Here is a tiny trained network, its code and every weight. The questions are about switching its units off for an input and a class, where a switched-off unit gives its printed mean instead of its output.

import numpy as np


def w(rows, s, z=0):
    codes = np.array(rows[::2]) - 128.0
    scale = np.full(codes.shape[1], s)
    scale[-1] = z or s
    return codes * scale


def f(y):
    return y / 2 * (1 + np.tanh(0.7978845608 * (y + 0.044715 * y**3)))


def log_softmax(a):
    a = a - a.max(-1, keepdims=True)
    return a - np.log(np.exp(a).sum(-1, keepdims=True))


def net(x, mask):
    res = np.array(x, float).reshape(1, 6) / 4 @ E
    y = f(res @ A[0][:, :-1].T + A[0][:, -1])
    res = res + np.where(mask, y, B[0][:, -1]) @ B[0][:, :-1]
    return log_softmax(res[-1] @ U[:, :-1].T + U[:, -1])


A, B = {}, {}
E = w([
[127,126,127],'x0',
[197,230,131],'x1',
[131,127,128],'x2',
[154,126,253],'x3',
[31,216,163],'x4',
[130,127,129],'x5',
],0.005)
A[0] = w([
[53,180,142,66],'N0',
[108,150,31,93],'N1',
[201,222,102,52],'N2',
[76,171,133,74],'N3',
[118,109,130,41],'N4',
[193,83,118,72],'N5',
[139,130,134,40],'N6',
[113,141,119,97],'N7',
[213,74,101,57],'N8',
[110,146,49,50],'N9',
[102,110,120,53],'N10',
[19,17,142,63],'N11',
[108,150,31,94],'N12',
[31,199,146,49],'N13',
[135,134,134,137],'N14',
[132,137,135,78],'N15',
[158,136,115,28],'N16',
[174,169,125,38],'N17',
[198,220,109,76],'N18',
[109,126,104,115],'N19',
[187,90,119,58],'N20',
[74,162,140,55],'N21',
[115,113,118,40],'N22',
[176,98,117,63],'N23',
[100,149,12,54],'N24',
[130,136,124,103],'N25',
[142,132,109,41],'N26',
[191,198,116,57],'N27',
[140,129,112,3],'N28',
[115,127,125,82],'N29',
[145,120,200,70],'N30',
[209,75,109,66],'N31',
[132,142,107,94],'N32',
[151,118,254,63],'N33',
[115,172,129,27],'N34',
[145,116,175,70],'N35',
],0.0097,0.0045)
B[0] = w([
[68,172,99,151],'N0',
[134,140,203,184],'N1',
[129,37,70,171],'N2',
[82,151,109,124],'N3',
[96,99,132,71],'N4',
[62,172,109,148],'N5',
[99,105,142,67],'N6',
[114,128,132,103],'N7',
[39,194,97,176],'N8',
[116,127,187,126],'N9',
[108,93,134,82],'N10',
[136,15,46,249],'N11',
[134,141,202,185],'N12',
[49,197,81,182],'N13',
[137,130,132,138],'N14',
[119,120,139,87],'N15',
[75,97,132,70],'N16',
[103,71,125,93],'N17',
[143,38,74,182],'N18',
[136,116,138,125],'N19',
[62,158,115,125],'N20',
[70,144,111,110],'N21',
[100,96,136,71],'N22',
[71,148,119,113],'N23',
[115,133,240,184],'N24',
[122,123,133,105],'N25',
[102,117,144,71],'N26',
[122,50,98,139],'N27',
[79,103,143,58],'N28',
[112,117,133,90],'N29',
[111,120,185,131],'N30',
[48,190,99,173],'N31',
[126,123,139,102],'N32',
[103,127,254,206],'N33',
[75,109,111,77],'N34',
[102,130,165,105],'N35',
],0.031,0.0022)
U = w([
[80,69,253,129],'0',
[154,128,107,253],'1',
[60,172,71,61],'2',
[119,10,91,45],'3',
[179,149,109,140],'4',
[176,137,118,122],'5',
],0.0067,0.0062)

Each question gives the input, the list of numbers given to net, and the class t.
The units are the neurons (one row each of A and B). Each row of codes is followed by its name. A weight is (code - 128) times the scale printed after its matrix; where a second scale follows, it is the last column's (A, B and U).
mask holds one flag per neuron, in row order. A switched-off neuron (its flag False) gives its mean, the last column of its row in B, instead of its output. The means were averaged over made-up inputs and are rounded, as every weight is.
A unit's drop is (log p(t) with every unit on - log p(t) with that unit switched off) / (log p(t) with every unit on - log p(t) with every unit switched off).
The circuit of an input: a set's keep is (log p(t) with only the set's units on - log p(t) with every unit switched off) / (log p(t) with every unit on - log p(t) with every unit switched off). Starting from the 12 units with the biggest drops (on a tie, the unit counted first), units are removed one at a time, each time the one whose removal leaves the highest keep (on an exact tie, the one counted first), for as long as the keep stays at least 0.8.
circuit, biggest first: the units of the circuit, biggest drop first
unit that matters most: the unit with the biggest drop
k most important neurons: the k neurons with the biggest drops, biggest first
drop of u: that unit's drop, to one decimal
input [4,6,0,-5,-2,5], class 3: 3 most important neurons -> (N2, N18, N27)
input [-8,3,-6,8,3,-7], class 0: unit that matters most -> N33
input [4,5,1,0,-5,-1], class 2: circuit, biggest first -> (N8, N31)
input [-2,5,3,3,4,-4], class 3: 2 most important neurons -> (N18, N2)
input [5,2,5,5,6,-1], class 2: 2 most important neurons -> (N13, N0)
input [-6,5,1,-3,-8,-5], class 2: 2 most important neurons -> (N8, N31)
input [-5,6,3,-2,5,-3], class 3: circuit, biggest first -> (N18, N2)
input [4,-8,5,-6,5,1], class 3: 2 most important neurons -> (N11, N33)
input [-6,-7,0,-3,8,-2], class 2: 2 most important neurons -> (N13, N0)
input [2,-1,7,8,-6,-2], class 0: 2 most important neurons -> (N33, N30)
input [0,-3,2,-3,-8,-8], class 2: drop of N34 -> 0.0
input [7,-6,0,-7,-2,6], class 0: drop of N1 -> 0.2
input [3,2,-8,8,1,-2], class 0: drop of N33 -> 0.9
input [-8,-2,-8,-8,6,0], class 0: circuit, biggest first -> (N24)
